B =
array([[ -3, -26,  25,   0,  -9],
       [-10, -18,  30, -29,  39],
       [  5,  38,   3, -12,  33],
       [-10, -11, -21,  18,  32],
       [ 26, -21, -14,   7,  20],
       [ 23,  28,  16, -14, -32],
       [ 19,  10, -21,  32,  36],
       [  1,  12,  -7,  36,   0],
       [ 40,  18, -12,  -5,  -9],
       [  6,  37,  33, -11,   8],
       [ 33, -21,  14, -12, -18]])
Counting starts at 0.
The top entry of the column that holds the largest entry? -3
The entry in the bottom-left corner? 33
The entry just left of 14 -> -21
The entry just left of 20 -> 7
The entry directly below 16? -21
The minimum? -32
The entry in row 1 and column 0? -10
The bottom-right entry: -18
The entry just right of the centre entry -> -14
The entry at row 0, column 2? 25
The entry in row 1 and column 1? -18
The entry directly below 40 is 6
The entry in row 2 and column 0 is 5
The entry directly below -5? -11
The entry just right of the largest entry? 18
The entry just left of 3 is 38
The centre entry? 16
The entry directly above 10 -> 28
The entry directly below 39: 33
The top entry of the column that holds the smallest entry is -9
The entry directly above the largest entry: 1
The entry directly above the centre entry -> -14
The entry directly below the smallest entry is 36
The entry directly above 8? -9
The entry in row 0 and column 1 is -26

arr = [[-4.069, 0.812, 0.020, -0.901, 0.467, -1.219, 0.706, -1.093, -0.272, 0.015, -0.446, 1.531, 0.341], [-3.709, -0.366, -1.445, -1.248, -0.725, -1.032, 0.659, 0.685, -0.465, 5.176, -2.569, 3.556, -1.833], [-1.760, -1.270, 0.604, 0.409, 0.948, -1.159, -0.851, -3.090, 0.388, -1.017, 0.227, -1.766, -0.946], [-0.392, 0.379, 0.726, 0.636, 0.491, 1.524, -1.678, -1.053, -0.632, -1.995, -2.343, -4.586, -0.970], [0.277, 1.060, -0.079, -2.459, -0.732, -0.352, 0.630, 2.071, 1.934, -0.066, -0.439, 0.853, -0.659], [1.873, -1.340, 0.314, 0.162, -0.699, -2.918, -2.135, -0.918, 0.004, 6.176, -4.532, -2.777, 0.084], [0.746, 1.056, 0.668, -0.346, 3.293, -0.512, 6.236, 0.013, -1.877, -0.877, -1.974, 2.876, 1.012], [-0.422, -0.210, 1.425, -0.245, -1.380, -0.349, 0.204, 1.177, 0.771, -2.887, 2.222, 2.917, 1.429], [2.772, 2.452, -0.368, -0.172, 1.683, -2.177, 4.541, -0.747, -0.827, 0.263, 1.088, -3.777, 0.662]]
Give the entry just left of -0.352.
Answer: -0.732
The entry just left of 0.015: -0.272
Give the entry just right of the smallest entry.
Answer: -0.970
Give the entry just right of the largest entry.
Answer: 0.013
Give the entry just left of 2.452.
Answer: 2.772
Give the centre entry.
Answer: 0.630
The entry just right of -0.066 is -0.439
Give the entry just left of 0.726.
Answer: 0.379
The entry just left of the centre entry: -0.352
The entry just right of 0.015 is -0.446
The entry just left of the smallest entry is -2.343
Give the entry just right of -3.709.
Answer: -0.366
The entry just right of -1.678 is -1.053

data =
[[ 0.744 -0.293 -1.524 -1.069  4.276 -1.116  0.637 -1.417  1.938  2.050
  -1.740 -2.397  1.001]
 [ 0.744 -0.293 -1.524 -1.069  3.517 -0.116  0.637 -2.506  1.938  2.050
  -1.740 -2.397  1.001]
 [ 0.744 -0.293 -1.524 -1.069  4.068 -0.116  0.637 -2.506  1.938  2.050
  -1.740 -2.397  1.001]
 [ 0.518 -0.293 -1.524 -1.069  5.124 -2.321  0.637 -0.428  3.802  2.044
  -1.740 -2.397  1.001]
 [ 0.744 -0.293 -1.524 -1.069  3.971 -0.116  0.637 -2.506  1.938  2.050
  -1.740 -2.397  1.001]
 [ 0.744 -0.293 -1.524 -1.069  2.902 -0.116  0.637 -2.506  1.938  2.050
  -1.740 -2.397  1.001]
 [ 2.825 -0.293 -1.690 -1.069  4.001  0.762  0.436 -3.402  1.938  2.050
  -1.687 -2.397  1.001]
 [ 0.300  0.618  0.604 -1.069  2.175 -2.331  0.874 -0.546  1.938  2.050
  -1.740 -1.895  1.591]
 [ 2.436 -0.293 -1.860 -1.069  4.948  0.683  0.407 -3.215  1.938  2.050
  -1.740 -2.397  0.957]
 [ 0.744 -0.293 -1.524 -1.069  2.983 -0.310  0.637 -2.506  1.938  2.050
  -1.740 -2.397  1.001]
 [ 0.512  0.522  0.855 -1.069  1.615 -2.118  0.861 -0.935  1.938  2.124
  -1.740 -1.159  1.633]
 [ 0.744 -0.293 -0.775 -1.069  1.455 -0.116  0.637 -2.980  1.938  2.194
  -1.740 -0.911  1.581]]
Report the smallest entry.
A: -3.402
The entry just right of the largest entry: -2.321
The entry just left of 4.276 -> -1.069
Report the entry just left of 5.124.
A: -1.069
The maximum is 5.124
Report the entry just left of the smallest entry.
A: 0.436

-2.138	-2.799	-2.426	-0.956	0.859	2.358	2.938	2.184	0.626	-1.275	-2.540	-2.839
3.022	3.234	1.702	-0.845	-2.870	-3.400	-1.897	0.569	2.775	3.361	2.109	-0.374
4.464	2.624	-0.906	-3.820	-4.292	-1.770	1.825	4.276	3.852	0.900	-2.616	-4.407
2.264	2.867	2.737	2.135	1.014	-0.263	-1.554	-2.480	-2.926	-2.652	-1.783	-0.609
-1.186	-3.180	-1.731	1.589	3.182	1.283	-1.952	-3.126	-0.877	2.415	2.934	0.457
0.318	-2.127	1.289	1.171	-2.255	0.502	1.904	-1.948	-0.306	2.147	-1.285	-1.158
3.959	-3.329	-1.518	4.373	-1.911	-2.993	4.179	-0.102	-4.078	3.188	1.657	-4.426
-0.846	-3.869	0.118	3.953	0.680	-3.777	-1.441	3.462	2.162	-2.957	-2.743	2.513
-4.343	-0.156	4.152	5.219	2.119	-2.591	-5.264	-3.846	0.640	4.482	4.922	1.410
-3.724	-2.611	-0.345	2.186	3.673	3.269	1.251	-1.370	-3.272	-3.583	-2.108	0.379
-3.419	-2.717	-0.855	1.325	2.930	3.331	2.466	0.495	-1.650	-3.122	-3.317	-2.148
-2.658	0.289	2.606	-1.428	-1.777	2.300	0.821	-2.685	0.465	2.462	-1.602	-1.734
Read off the entry just left of -3.272.
A: -1.370
The maximum -> 5.219
Read off the entry in the bottom-right corner.
A: -1.734
The entry just left of the smallest entry -> -2.591
The entry just right of the largest entry: 2.119
The top entry of the column that holds the largest entry: -0.956
The entry in the bottom-left corner: -2.658
Read off the entry just right of -3.777.
A: -1.441
The entry just right of 2.606 -> -1.428
The last entry of the smallest entry's row -> 1.410
Read off the entry just right of -3.180.
A: -1.731
Read off the third entry on the main diagonal.
A: -0.906
Read off the entry just right of 1.289.
A: 1.171
Read off the entry just left of 2.300.
A: -1.777
Read off the entry in the top-right corner.
A: -2.839
Read off the entry just right of 3.022.
A: 3.234
Read off the first entry in the row that holds the largest entry.
A: -4.343
Read off the entry directly below 0.118.
A: 4.152
Read off the entry just right of 0.289.
A: 2.606
Read off the second smallest entry.
A: -4.426
The entry just right of 3.331 -> 2.466
The 5th entry from the end, reading row by row -> -2.685
The entry just right of the smallest entry is -3.846
The third entry on the diagonal from the top-right corner is 0.900
The top entry of the column that holds the smallest entry: 2.938
Read off the entry in the top-left corner.
A: -2.138
Read off the entry directly above the largest entry.
A: 3.953
Read off the entry directly below 1.283.
A: 0.502
Read off the entry just left of -1.158.
A: -1.285
The entry directly above 4.922 -> -2.743

[-0.993  1.215 -0.086  0.826  0.078 -1.491  0.182  0.212 -1.195  0.723
  1.296  1.109  0.971]
The entry just left of the smallest entry: 0.078
Which number is the entry just left of 1.296? 0.723
Which number is the entry just right of 1.215? -0.086
